Below are the code and all the weights of a small trained network. Each question names an input and a class and asks about switching units off, where a switched-off unit gives its printed mean instead of its output.

import numpy as np


def w(rows, s, z=0):
    codes = np.array(rows[::2]) - 128.0
    scale = np.full(codes.shape[1], s)
    scale[-1] = z or s
    return codes * scale


def norm(h):
    return h / np.sqrt((h * h).mean(-1, keepdims=True) + 1e-5)


def f(y):
    return np.maximum(y, 0)


def log_softmax(a):
    a = a - a.max(-1, keepdims=True)
    return a - np.log(np.exp(a).sum(-1, keepdims=True))


def net(x, mask):
    res = np.array(x, float).reshape(1, 8) / 4 @ E
    u = 0
    for l in range(2):
        y = f(norm(res) @ A[l][:, :-1].T + A[l][:, -1])
        res = res + np.where(mask[u : u + 9], y, B[l][:, -1]) @ B[l][:, :-1]
        u += 9
    return log_softmax(norm(res)[-1] @ U[:, :-1].T + U[:, -1])


A, B = {}, {}
E = w([
[132,132,120],'x0',
[130,128,128],'x1',
[124,125,131],'x2',
[192,89,111],'x3',
[141,139,112],'x4',
[48,41,11],'x5',
[116,121,144],'x6',
[101,194,100],'x7',
],0.011)
A[0] = w([
[102,220,132,58],'0.n0',
[39,121,114,194],'0.n1',
[210,118,77,152],'0.n2',
[72,78,56,139],'0.n3',
[72,171,93,2],'0.n4',
[59,136,73,64],'0.n5',
[120,185,113,78],'0.n6',
[119,92,160,57],'0.n7',
[79,160,2,80],'0.n8',
],0.012,0.0043)
B[0] = w([
[152,98,37,178],'0.n0',
[194,149,184,236],'0.n1',
[213,123,89,192],'0.n2',
[145,46,95,255],'0.n3',
[74,131,121,157],'0.n4',
[154,174,166,199],'0.n5',
[129,105,84,153],'0.n6',
[153,193,137,138],'0.n7',
[129,151,255,241],'0.n8',
],0.017,0.0066)
A[1] = w([
[26,255,103,191],'1.n0',
[23,63,174,128],'1.n1',
[12,103,206,140],'1.n2',
[73,83,151,69],'1.n3',
[121,226,121,223],'1.n4',
[21,182,219,93],'1.n5',
[124,124,114,2],'1.n6',
[215,163,122,144],'1.n7',
[149,112,58,17],'1.n8',
],0.013,0.0028)
B[1] = w([
[92,8,2,170],'1.n0',
[150,173,159,155],'1.n1',
[96,197,152,171],'1.n2',
[170,162,123,139],'1.n3',
[104,120,35,200],'1.n4',
[85,233,88,186],'1.n5',
[146,136,147,128],'1.n6',
[42,151,175,255],'1.n7',
[65,165,156,149],'1.n8',
],0.018,0.0078)
U = w([
[25,205,98,105],'0',
[130,99,196,34],'1',
[78,43,9,253],'2',
],0.014,0.0012)

Each question gives the input, the list of numbers given to net, and the class t.
The units are the neurons (one row each of A and B). Each row of codes is followed by its name. A weight is (code - 128) times the scale printed after its matrix; where a second scale follows, it is the last column's (A, B and U).
mask holds one flag per neuron, layer by layer. A switched-off neuron (its flag False) gives its mean, the last column of its row in B, instead of its output. The means were averaged over made-up inputs and are rounded, as every weight is.
A unit's drop is (log p(t) with every unit on - log p(t) with that unit switched off) / (log p(t) with every unit on - log p(t) with every unit switched off).
The circuit of an input: a set's keep is (log p(t) with only the set's units on - log p(t) with every unit switched off) / (log p(t) with every unit on - log p(t) with every unit switched off). Starting from the 12 units with the biggest drops (on a tie, the unit counted first), units are removed one at a time, each time the one whose removal leaves the highest keep (on an exact tie, the one counted first), for as long as the keep stays at least 0.8.
circuit, biggest first: the units of the circuit, biggest drop first
most important unit: the unit with the biggest drop
k most important neurons: the k neurons with the biggest drops, biggest first
top k neurons in layer l: the k neurons of layer l with the biggest drops, biggest first
drop of u: that unit's drop, to one decimal
input [1,-8,6,-4,0,-8,4,-6], class 0: circuit, biggest first : (0.n3, 0.n1, 1.n5)
input [2,-4,-5,-3,-3,-5,3,-5], class 0: top neuron in layer 0 : (0.n3)
input [-7,-6,-3,-2,-6,0,1,8], class 2: circuit, biggest first : (1.n0, 0.n4)
input [2,-2,1,-7,5,-6,-2,1], class 2: 2 most important neurons : (0.n3, 1.n0)
input [-2,-2,2,-1,2,-5,-2,1], class 2: 3 most important neurons : (0.n1, 0.n8, 0.n3)
input [4,-4,-6,-5,3,-8,6,-8], class 0: circuit, biggest first : (0.n3, 0.n1, 1.n5)
input [6,4,-2,-4,2,-7,-2,-7], class 0: top 2 neurons in layer 0 : (0.n3, 0.n2)
input [-6,-8,-4,-8,-5,6,8,-3], class 1: top 2 neurons in layer 1 : (1.n4, 1.n7)
input [-7,2,-6,-3,-5,1,-7,-4], class 1: top 2 neurons in layer 1 : (1.n0, 1.n4)
input [1,8,-3,1,7,8,-8,6], class 1: 2 most important neurons : (0.n8, 0.n3)
input [7,-1,-6,1,-8,6,3,5], class 1: 2 most important neurons : (0.n3, 0.n1)
input [8,-4,4,-8,-6,-2,8,3], class 2: top 3 neurons in layer 0 : (0.n8, 0.n0, 0.n3)
input [5,3,1,-1,8,6,3,-1], class 1: top 2 neurons in layer 0 : (0.n8, 0.n3)
input [3,-8,4,7,6,8,-8,6], class 1: most important unit : 0.n8
input [-7,2,7,-8,6,-7,5,2], class 2: 2 most important neurons : (1.n0, 0.n8)
input [-8,-2,6,-8,8,-1,-1,3], class 2: 2 most important neurons : (1.n0, 0.n0)
input [7,7,5,-6,-2,0,4,4], class 2: top 2 neurons in layer 1 : (1.n0, 1.n4)
input [4,-2,7,-6,-4,-5,-6,-7], class 0: drop of 1.n5 : 0.1
input [-8,0,3,6,8,6,1,5], class 1: drop of 0.n8 : 0.3
input [-5,-1,-4,5,3,3,0,8], class 1: drop of 0.n8 : 0.2
